Below is a small trained network, with its code and all its weights. Each question gives an input and a target symbol and asks what happens when units are switched off, that is, made to give their printed mean instead of their output.

import numpy as np


def w(rows, s, z=0):
    codes = np.array(rows[::2]) - 128.0
    scale = np.full(codes.shape[1], s)
    scale[-1] = z or s
    return codes * scale


def softmax(a):
    e = np.exp(a - a.max(-1, keepdims=True))
    return e / e.sum(-1, keepdims=True)


def log_softmax(a):
    a = a - a.max(-1, keepdims=True)
    return a - np.log(np.exp(a).sum(-1, keepdims=True))


def net(x, mask):
    ids = ['αθμστψ'.index(c) for c in x.split()]
    T = len(ids)
    res = E[ids] + P[:T]
    u = 0
    for l in range(3):
        r = res
        for j in range(3):
            rows = slice(2 * j, 2 * j + 2)
            q, k, v = (r @ M[l][rows].T for M in (Q, K, V))
            z = softmax(np.where(np.tri(T) > 0, q @ k.T / 2**0.5, -1e9)) @ v
            o = O[l][rows]
            res = res + np.where(mask[u + j], z, o[:, -1]) @ o[:, :-1]
        u += 3
    return log_softmax(res[-1] @ U[:, :-1].T + U[:, -1])


Q, K, V, O = {}, {}, {}, {}
E = w([
[102,144,203,156,89],'α',
[171,135,117,143,81],'θ',
[46,133,190,163,146],'μ',
[93,46,84,162,125],'σ',
[124,76,142,141,2],'τ',
[118,98,129,24,112],'ψ',
],0.016)
P = w([
[101,168,154,169,127],'0',
[150,77,186,192,178],'1',
[56,153,125,120,128],'2',
[176,78,171,179,160],'3',
[50,162,100,94,103],'4',
[194,73,149,167,144],'5',
[47,164,79,74,79],'6',
[213,71,128,153,124],'7',
[47,163,58,58,53],'8',
[226,60,110,139,108],'9',
[49,160,43,42,22],'10',
[238,43,92,116,100],'11',
[58,165,22,23,2],'12',
],0.0081)
Q[0] = w([
[106,179,81,76,251],'0.h1',
[87,165,128,117,137],'0.h1',
[62,150,163,27,133],'0.h2',
[63,173,136,63,140],'0.h2',
[174,138,46,133,137],'0.h3',
[241,78,54,198,236],'0.h3',
],0.02)
K[0] = w([
[42,146,99,1,128],'0.h1',
[75,160,109,125,103],'0.h1',
[78,192,75,132,92],'0.h2',
[98,162,77,120,136],'0.h2',
[191,125,166,116,160],'0.h3',
[209,44,163,167,199],'0.h3',
],0.021)
V[0] = w([
[77,162,95,235,91],'0.h1',
[195,103,160,200,140],'0.h1',
[249,85,172,163,182],'0.h2',
[184,2,235,96,180],'0.h2',
[175,75,211,185,158],'0.h3',
[63,206,84,164,92],'0.h3',
],0.0065)
O[0] = w([
[30,125,136,83,150,200],'0.h1',
[130,183,59,45,253,252],'0.h1',
[176,89,233,173,34,40],'0.h2',
[109,9,199,186,92,159],'0.h2',
[169,217,73,118,100,62],'0.h3',
[37,45,187,115,68,228],'0.h3',
],0.0044,0.0038)
Q[1] = w([
[252,130,192,151,183],'1.h1',
[169,89,125,78,171],'1.h1',
[131,73,158,120,119],'1.h2',
[54,132,69,70,33],'1.h2',
[132,123,105,130,100],'1.h3',
[88,156,78,121,79],'1.h3',
],0.036)
K[1] = w([
[74,192,252,201,221],'1.h1',
[71,153,246,95,133],'1.h1',
[129,122,200,103,90],'1.h2',
[172,54,12,82,49],'1.h2',
[120,172,143,100,138],'1.h3',
[95,157,73,61,119],'1.h3',
],0.025)
V[1] = w([
[105,152,208,129,160],'1.h1',
[105,103,198,101,109],'1.h1',
[74,135,180,190,189],'1.h2',
[145,214,210,106,123],'1.h2',
[109,184,121,95,150],'1.h3',
[152,72,159,3,150],'1.h3',
],0.014)
O[1] = w([
[75,156,84,214,72,132],'1.h1',
[58,193,88,172,142,253],'1.h1',
[194,113,223,62,180,130],'1.h2',
[98,255,144,112,188,53],'1.h2',
[142,124,180,59,146,112],'1.h3',
[64,200,244,222,141,157],'1.h3',
],0.0097,0.0076)
Q[2] = w([
[89,127,182,100,74],'2.h1',
[250,147,127,223,91],'2.h1',
[96,65,137,221,158],'2.h2',
[91,53,56,120,248],'2.h2',
[214,206,157,117,49],'2.h3',
[173,121,158,201,124],'2.h3',
],0.018)
K[2] = w([
[90,160,172,107,75],'2.h1',
[213,169,80,198,239],'2.h1',
[110,117,139,119,3],'2.h2',
[16,43,127,65,47],'2.h2',
[174,87,128,211,247],'2.h3',
[153,150,151,175,107],'2.h3',
],0.019)
V[2] = w([
[141,130,147,121,10],'2.h1',
[103,152,156,42,60],'2.h1',
[178,148,146,184,29],'2.h2',
[195,159,132,186,202],'2.h2',
[159,218,115,115,57],'2.h3',
[214,144,99,246,198],'2.h3',
],0.012)
O[2] = w([
[94,211,118,111,44,191],'2.h1',
[110,134,158,80,65,150],'2.h1',
[126,161,131,76,61,200],'2.h2',
[236,159,111,214,124,20],'2.h2',
[132,148,192,60,136,137],'2.h3',
[66,137,114,96,1,2],'2.h3',
],0.0094,0.014)
U = w([
[205,180,54,81,116,255],'α',
[45,117,242,253,83,87],'θ',
[58,192,45,100,116,75],'μ',
[143,176,196,90,157,75],'σ',
[108,142,89,153,192,138],'τ',
[131,40,172,136,71,153],'ψ',
],0.006)

Each question gives the input, a string of symbols that net reads in full, and the target symbol t.
The units are the heads (2 rows each of Q, K, V and O). Each row of codes is followed by its name. A weight is (code - 128) times the scale printed after its matrix; where a second scale follows, it is the last column's (O and U).
mask holds one flag per head, layer by layer. A switched-off head (its flag False) gives its mean, the last column of its rows in O, instead of its output. The means were averaged over made-up inputs and are rounded, as every weight is.
A unit's drop is (log p(t) with every unit on - log p(t) with that unit switched off) / (log p(t) with every unit on - log p(t) with every unit switched off).
The circuit of an input: a set's keep is (log p(t) with only the set's units on - log p(t) with every unit switched off) / (log p(t) with every unit on - log p(t) with every unit switched off). Starting from all 9 units, units are removed one at a time, each time the one whose removal leaves the highest keep (on an exact tie, the one counted first), for as long as the keep stays at least 0.8.
units of the circuit, in order: the units of the circuit, biggest drop first
most important unit: the unit with the biggest drop
which heads matter: for each layer, one digit per head in row order, 1 if its drop is at least 0.15 and else 0, layers parted by /
input σ θ σ τ α μ σ σ μ σ θ, target ψ: most important unit : 0.h3
input α θ α ψ α σ, target τ: units of the circuit, in order : (2.h1, 0.h3)
input θ σ α θ α θ α μ μ, target τ: which heads matter : 010 / 001 / 011
input τ θ τ, target μ: which heads matter : 000 / 011 / 110
input θ τ α θ σ α α θ α ψ θ, target θ: which heads matter : 011 / 001 / 000
input σ α τ α α, target μ: units of the circuit, in order : (1.h2, 2.h1, 2.h2)
input μ α α, target τ: which heads matter : 010 / 011 / 010
input σ μ σ ψ σ α μ, target ψ: which heads matter : 000 / 110 / 000
input θ τ α ψ σ, target θ: which heads matter : 010 / 001 / 000
input α α τ μ μ α τ α σ α α ψ, target μ: units of the circuit, in order : (1.h2, 2.h2)
input α α μ θ τ α ψ ψ τ, target θ: which heads matter : 001 / 011 / 000
input ψ θ τ σ μ σ τ σ τ α τ ψ α, target θ: which heads matter : 001 / 001 / 000
input α α μ ψ θ α τ α α τ μ α θ, target τ: units of the circuit, in order : (0.h2, 1.h3, 2.h2, 1.h2)
input θ σ α σ θ α ψ, target θ: which heads matter : 010 / 001 / 000
input α α θ τ σ μ ψ α α, target θ: which heads matter : 010 / 011 / 000
input α μ α α τ θ, target α: units of the circuit, in order : (1.h2, 2.h2, 0.h3, 1.h1)
input σ α α σ σ μ θ, target ψ: which heads matter : 000 / 010 / 000
input τ σ τ σ μ, target μ: most important unit : 0.h2
input σ τ θ τ μ α α σ α θ σ ψ σ, target θ: units of the circuit, in order : (1.h3, 0.h3)
input α θ α θ σ τ α θ, target α: units of the circuit, in order : (2.h2, 0.h3)
input θ α ψ α σ σ α α τ μ ψ ψ θ, target θ: units of the circuit, in order : (1.h3)
